Here is a tiny trained network, its code and every weight. The questions are about switching its units off for an input and a class, where a switched-off unit gives its printed mean instead of its output.

import numpy as np


def w(rows, s, z=0):
    codes = np.array(rows[::2]) - 128.0
    scale = np.full(codes.shape[1], s)
    scale[-1] = z or s
    return codes * scale


def norm(h):
    return h / np.sqrt((h * h).mean(-1, keepdims=True) + 1e-5)


def f(y):
    return y / 2 * (1 + np.tanh(0.7978845608 * (y + 0.044715 * y**3)))


def log_softmax(a):
    a = a - a.max(-1, keepdims=True)
    return a - np.log(np.exp(a).sum(-1, keepdims=True))


def net(x, mask):
    res = np.array(x, float).reshape(1, 5) / 4 @ E
    u = 0
    for l in range(4):
        y = f(norm(res) @ A[l][:, :-1].T + A[l][:, -1])
        res = res + np.where(mask[u : u + 8], y, B[l][:, -1]) @ B[l][:, :-1]
        u += 8
    return log_softmax(norm(res)[-1] @ U[:, :-1].T + U[:, -1])


A, B = {}, {}
E = w([
[4,134,181,157,223,197,184],'x0',
[181,136,81,6,236,70,222],'x1',
[126,127,130,127,128,125,127],'x2',
[199,227,247,159,119,122,124],'x3',
[128,128,128,129,128,127,129],'x4',
],0.0043)
A[0] = w([
[208,137,134,92,128,90,162,44],'0.n1',
[44,47,236,128,120,117,113,121],'0.n2',
[163,156,128,107,120,79,130,3],'0.n3',
[142,73,3,93,195,138,138,23],'0.n4',
[180,135,64,153,87,187,72,68],'0.n5',
[161,152,190,200,104,185,113,39],'0.n6',
[95,45,61,146,59,131,95,71],'0.n7',
[181,121,104,169,26,97,23,71],'0.n8',
],0.0054,0.0025)
B[0] = w([
[198,157,91,113,154,175,56,158],'0.n1',
[189,158,62,163,98,130,165,183],'0.n2',
[165,146,141,94,182,178,87,119],'0.n3',
[89,96,214,133,19,92,128,199],'0.n4',
[82,153,168,68,130,105,79,160],'0.n5',
[132,96,141,136,85,82,174,182],'0.n6',
[101,157,57,124,202,95,2,194],'0.n7',
[45,216,130,58,103,116,121,253],'0.n8',
],0.0051,0.0037)
A[1] = w([
[117,38,154,86,81,120,117,111],'1.n1',
[98,10,55,49,200,106,133,145],'1.n2',
[151,101,129,112,130,88,106,41],'1.n3',
[51,100,38,163,112,185,74,109],'1.n4',
[196,144,89,79,73,32,52,182],'1.n5',
[117,51,69,233,121,188,112,1],'1.n6',
[79,102,149,253,107,212,117,101],'1.n7',
[223,195,129,135,222,209,117,81],'1.n8',
],0.006,0.0028)
B[1] = w([
[152,134,126,160,252,112,184,144],'1.n1',
[107,139,187,200,45,229,238,210],'1.n2',
[180,124,131,197,167,158,130,118],'1.n3',
[123,177,11,95,215,5,119,197],'1.n4',
[182,1,141,170,127,217,35,253],'1.n5',
[131,216,106,127,197,42,218,146],'1.n6',
[214,119,75,144,246,184,177,204],'1.n7',
[141,204,122,88,191,39,93,156],'1.n8',
],0.0043,0.0052)
A[2] = w([
[151,7,92,102,109,211,169,31],'2.n1',
[109,185,126,188,98,84,208,88],'2.n2',
[168,88,199,93,4,139,65,65],'2.n3',
[30,56,70,99,86,72,116,86],'2.n4',
[37,167,186,52,189,108,186,86],'2.n5',
[148,134,153,254,125,158,174,3],'2.n6',
[163,185,119,91,115,29,231,124],'2.n7',
[133,99,33,118,100,121,69,80],'2.n8',
],0.0061,0.0032)
B[2] = w([
[129,14,142,138,178,71,136,176],'2.n1',
[97,149,159,65,188,171,138,179],'2.n2',
[87,158,81,227,123,84,254,251],'2.n3',
[189,174,178,96,97,199,74,187],'2.n4',
[99,209,147,107,87,28,64,188],'2.n5',
[140,101,198,55,123,227,118,175],'2.n6',
[61,119,130,195,170,161,86,174],'2.n7',
[74,98,185,123,155,154,78,195],'2.n8',
],0.0064,0.0032)
A[3] = w([
[254,141,133,137,155,131,84,42],'3.n1',
[56,202,123,179,94,124,149,111],'3.n2',
[172,76,115,101,56,55,125,21],'3.n3',
[106,134,135,103,145,125,242,71],'3.n4',
[177,58,150,141,58,151,146,127],'3.n5',
[110,43,73,158,117,103,151,5],'3.n6',
[228,125,179,145,130,177,178,120],'3.n7',
[118,175,52,196,108,98,143,82],'3.n8',
],0.0082,0.0027)
B[3] = w([
[62,78,52,15,2,149,217,184],'3.n1',
[223,71,127,124,139,108,143,254],'3.n2',
[102,197,223,106,218,191,156,147],'3.n3',
[113,98,144,122,13,116,55,236],'3.n4',
[185,157,143,194,238,33,152,207],'3.n5',
[207,133,194,95,203,122,86,156],'3.n6',
[134,146,92,63,122,204,37,239],'3.n7',
[133,140,119,181,132,128,234,197],'3.n8',
],0.0061,0.0034)
U = w([
[85,124,83,154,91,123,13,210],'0',
[83,159,47,188,223,133,183,153],'1',
[194,50,168,136,219,96,130,247],'2',
[41,71,185,103,52,84,172,33],'3',
[191,159,128,230,45,91,179,57],'4',
[149,172,181,135,145,250,119,83],'5',
[168,146,60,27,67,128,161,149],'6',
[114,225,183,107,194,39,126,71],'7',
],0.018,0.0014)

Each question gives the input, the list of numbers given to net, and the class t.
The units are the neurons (one row each of A and B). Each row of codes is followed by its name. A weight is (code - 128) times the scale printed after its matrix; where a second scale follows, it is the last column's (A, B and U).
mask holds one flag per neuron, layer by layer. A switched-off neuron (its flag False) gives its mean, the last column of its row in B, instead of its output. The means were averaged over made-up inputs and are rounded, as every weight is.
A unit's drop is (log p(t) with every unit on - log p(t) with that unit switched off) / (log p(t) with every unit on - log p(t) with every unit switched off).
The circuit of an input: a set's keep is (log p(t) with only the set's units on - log p(t) with every unit switched off) / (log p(t) with every unit on - log p(t) with every unit switched off). Starting from the 12 units with the biggest drops (on a tie, the unit counted first), units are removed one at a time, each time the one whose removal leaves the highest keep (on an exact tie, the one counted first), for as long as the keep stays at least 0.8.
circuit, biggest first: the units of the circuit, biggest drop first
top k neurons: the k neurons with the biggest drops, biggest first
k most important neurons of layer l: the k neurons of layer l with the biggest drops, biggest first
drop when u is switched off: that unit's drop, to one decimal
input [0,-7,1,1,0], class 4: circuit, biggest first -> 3.n7; 3.n2
input [8,8,-4,2,-7], class 7: circuit, biggest first -> 2.n5
input [1,-6,-2,-6,6], class 1: top 2 neurons -> 1.n4; 1.n6
input [-6,-2,-3,0,2], class 0: circuit, biggest first -> 0.n8; 1.n5
input [0,-2,-7,7,-8], class 4: top 2 neurons -> 2.n3; 0.n6
input [3,1,6,0,3], class 3: top 2 neurons -> 1.n5; 0.n1
input [0,8,-6,4,-1], class 6: circuit, biggest first -> 0.n1; 3.n1
input [1,-2,7,-3,8], class 1: top 3 neurons -> 0.n8; 1.n4; 1.n6
input [-5,7,4,0,-1], class 2: top 2 neurons -> 1.n5; 2.n1
input [-5,1,1,4,-1], class 6: top 3 neurons -> 0.n1; 0.n4; 3.n1
input [-7,8,-6,0,2], class 2: top 3 neurons -> 1.n5; 2.n1; 3.n5
input [0,3,0,-6,-8], class 2: top 2 neurons -> 0.n8; 3.n5
input [0,5,-4,-2,-3], class 2: top 3 neurons -> 0.n8; 2.n1; 3.n5
input [-4,-7,-4,1,6], class 4: circuit, biggest first -> 2.n3
input [0,1,-6,2,7], class 6: top 2 neurons -> 0.n1; 3.n1
input [-8,-1,-4,-7,-4], class 0: 2 most important neurons of layer 0 -> 0.n7; 0.n8
input [-8,-1,-1,-4,-7], class 0: top 2 neurons -> 0.n7; 0.n8
input [0,4,2,-1,2], class 2: 2 most important neurons of layer 0 -> 0.n4; 0.n8
input [6,5,8,0,-5], class 3: drop when 1.n4 is switched off -> 0.2
input [-1,8,-6,8,6], class 6: circuit, biggest first -> 3.n1
input [-4,7,-1,7,-4], class 6: drop when 3.n1 is switched off -> 0.6
input [-4,0,6,-1,-2], class 0: drop when 0.n8 is switched off -> 1.3
